Below are the code and all the weights of a small trained network. Each question names an input and a class and asks about switching units off, where a switched-off unit gives its printed mean instead of its output.

import numpy as np


def w(rows, s, z=0):
    codes = np.array(rows[::2]) - 128.0
    scale = np.full(codes.shape[1], s)
    scale[-1] = z or s
    return codes * scale


def norm(h):
    return h / np.sqrt((h * h).mean(-1, keepdims=True) + 1e-5)


def f(y):
    return np.maximum(y, 0)


def log_softmax(a):
    a = a - a.max(-1, keepdims=True)
    return a - np.log(np.exp(a).sum(-1, keepdims=True))


def net(x, mask):
    res = np.array(x, float).reshape(1, 2) / 4 @ E
    u = 0
    for l in range(2):
        y = f(norm(res) @ A[l][:, :-1].T + A[l][:, -1])
        res = res + np.where(mask[u : u + 6], y, B[l][:, -1]) @ B[l][:, :-1]
        u += 6
    return log_softmax(norm(res)[-1] @ U[:, :-1].T + U[:, -1])


A, B = {}, {}
E = w([
[255,136,140],'x0',
[111,104,181],'x1',
],0.0064)
A[0] = w([
[162,136,82,207],'L0N0',
[106,67,252,4],'L0N1',
[124,120,254,133],'L0N2',
[59,73,117,210],'L0N3',
[164,126,187,97],'L0N4',
[173,148,159,75],'L0N5',
],0.0094,0.0031)
B[0] = w([
[105,101,59,209],'L0N0',
[59,254,62,191],'L0N1',
[124,246,3,206],'L0N2',
[215,116,129,253],'L0N3',
[174,80,124,176],'L0N4',
[112,57,193,175],'L0N5',
],0.0051)
A[1] = w([
[124,131,131,94],'L1N0',
[166,154,150,188],'L1N1',
[176,161,128,132],'L1N2',
[139,128,94,112],'L1N3',
[9,93,175,255],'L1N4',
[138,71,114,62],'L1N5',
],0.011,0.003)
B[1] = w([
[118,104,128,128],'L1N0',
[49,26,107,197],'L1N1',
[55,185,100,213],'L1N2',
[85,176,253,193],'L1N3',
[221,81,122,253],'L1N4',
[63,215,208,151],'L1N5',
],0.0061,0.0043)
U = w([
[111,198,33,190],'0',
[207,11,111,195],'1',
[25,202,230,153],'2',
[132,111,188,2],'3',
[144,134,237,28],'4',
],0.011,0.0078)

Each question gives the input, the list of numbers given to net, and the class t.
The units are the neurons (one row each of A and B). Each row of codes is followed by its name. A weight is (code - 128) times the scale printed after its matrix; where a second scale follows, it is the last column's (A, B and U).
mask holds one flag per neuron, layer by layer. A switched-off neuron (its flag False) gives its mean, the last column of its row in B, instead of its output. The means were averaged over made-up inputs and are rounded, as every weight is.
A unit's drop is (log p(t) with every unit on - log p(t) with that unit switched off) / (log p(t) with every unit on - log p(t) with every unit switched off).
The circuit of an input: a set's keep is (log p(t) with only the set's units on - log p(t) with every unit switched off) / (log p(t) with every unit on - log p(t) with every unit switched off). Starting from all 12 units, units are removed one at a time, each time the one whose removal leaves the highest keep (on an exact tie, the one counted first), for as long as the keep stays at least 0.8.
circuit, biggest first: the units of the circuit, biggest drop first
unit that matters most: the unit with the biggest drop
k most important neurons: the k neurons with the biggest drops, biggest first
k most important neurons of layer l: the k neurons of layer l with the biggest drops, biggest first
drop when u is switched off: that unit's drop, to one decimal
input [3,1], class 2: 2 most important neurons of layer 1 -> (L1N4; L1N5)
input [-3,-1], class 2: unit that matters most -> L0N3
input [5,5], class 0: 2 most important neurons of layer 1 -> (L1N2; L1N4)
input [-7,-4], class 1: circuit, biggest first -> (L1N4; L0N2; L0N1)
input [-4,7], class 0: circuit, biggest first -> (L0N2; L0N1; L1N4)
input [3,0], class 2: 2 most important neurons -> (L1N5; L0N3)
input [-2,0], class 2: circuit, biggest first -> (L0N3; L1N5; L0N2)
input [1,1], class 2: 2 most important neurons of layer 1 -> (L1N4; L1N3)
input [6,6], class 0: circuit, biggest first -> (L0N2; L1N2)
input [-6,-4], class 1: circuit, biggest first -> (L0N2; L1N4; L0N1)
input [0,1], class 2: 2 most important neurons of layer 0 -> (L0N1; L0N0)
input [0,-3], class 2: circuit, biggest first -> (L1N4; L1N3)
input [-5,-2], class 1: circuit, biggest first -> (L0N2; L1N4)
input [-5,-4], class 1: circuit, biggest first -> (L0N2; L0N1; L1N4)
input [-6,7], class 0: 4 most important neurons of layer 0 -> (L0N2; L0N1; L0N5; L0N4)
input [-8,5], class 1: circuit, biggest first -> (L1N4)
input [-4,-3], class 1: 4 most important neurons -> (L0N4; L0N2; L1N2; L0N1)
input [2,3], class 2: 3 most important neurons of layer 1 -> (L1N4; L1N3; L1N2)
input [-8,-5], class 1: 2 most important neurons of layer 0 -> (L0N2; L0N1)
input [-6,6], class 0: most important neuron of layer 1 -> (L1N1)
input [0,2], class 2: 2 most important neurons of layer 0 -> (L0N1; L0N0)
input [-8,1], class 1: drop when L1N4 is switched off -> 0.5
input [1,3], class 2: drop when L1N4 is switched off -> 0.2
input [-8,3], class 1: drop when L1N4 is switched off -> 0.8
input [-1,4], class 0: drop when L0N2 is switched off -> 0.1
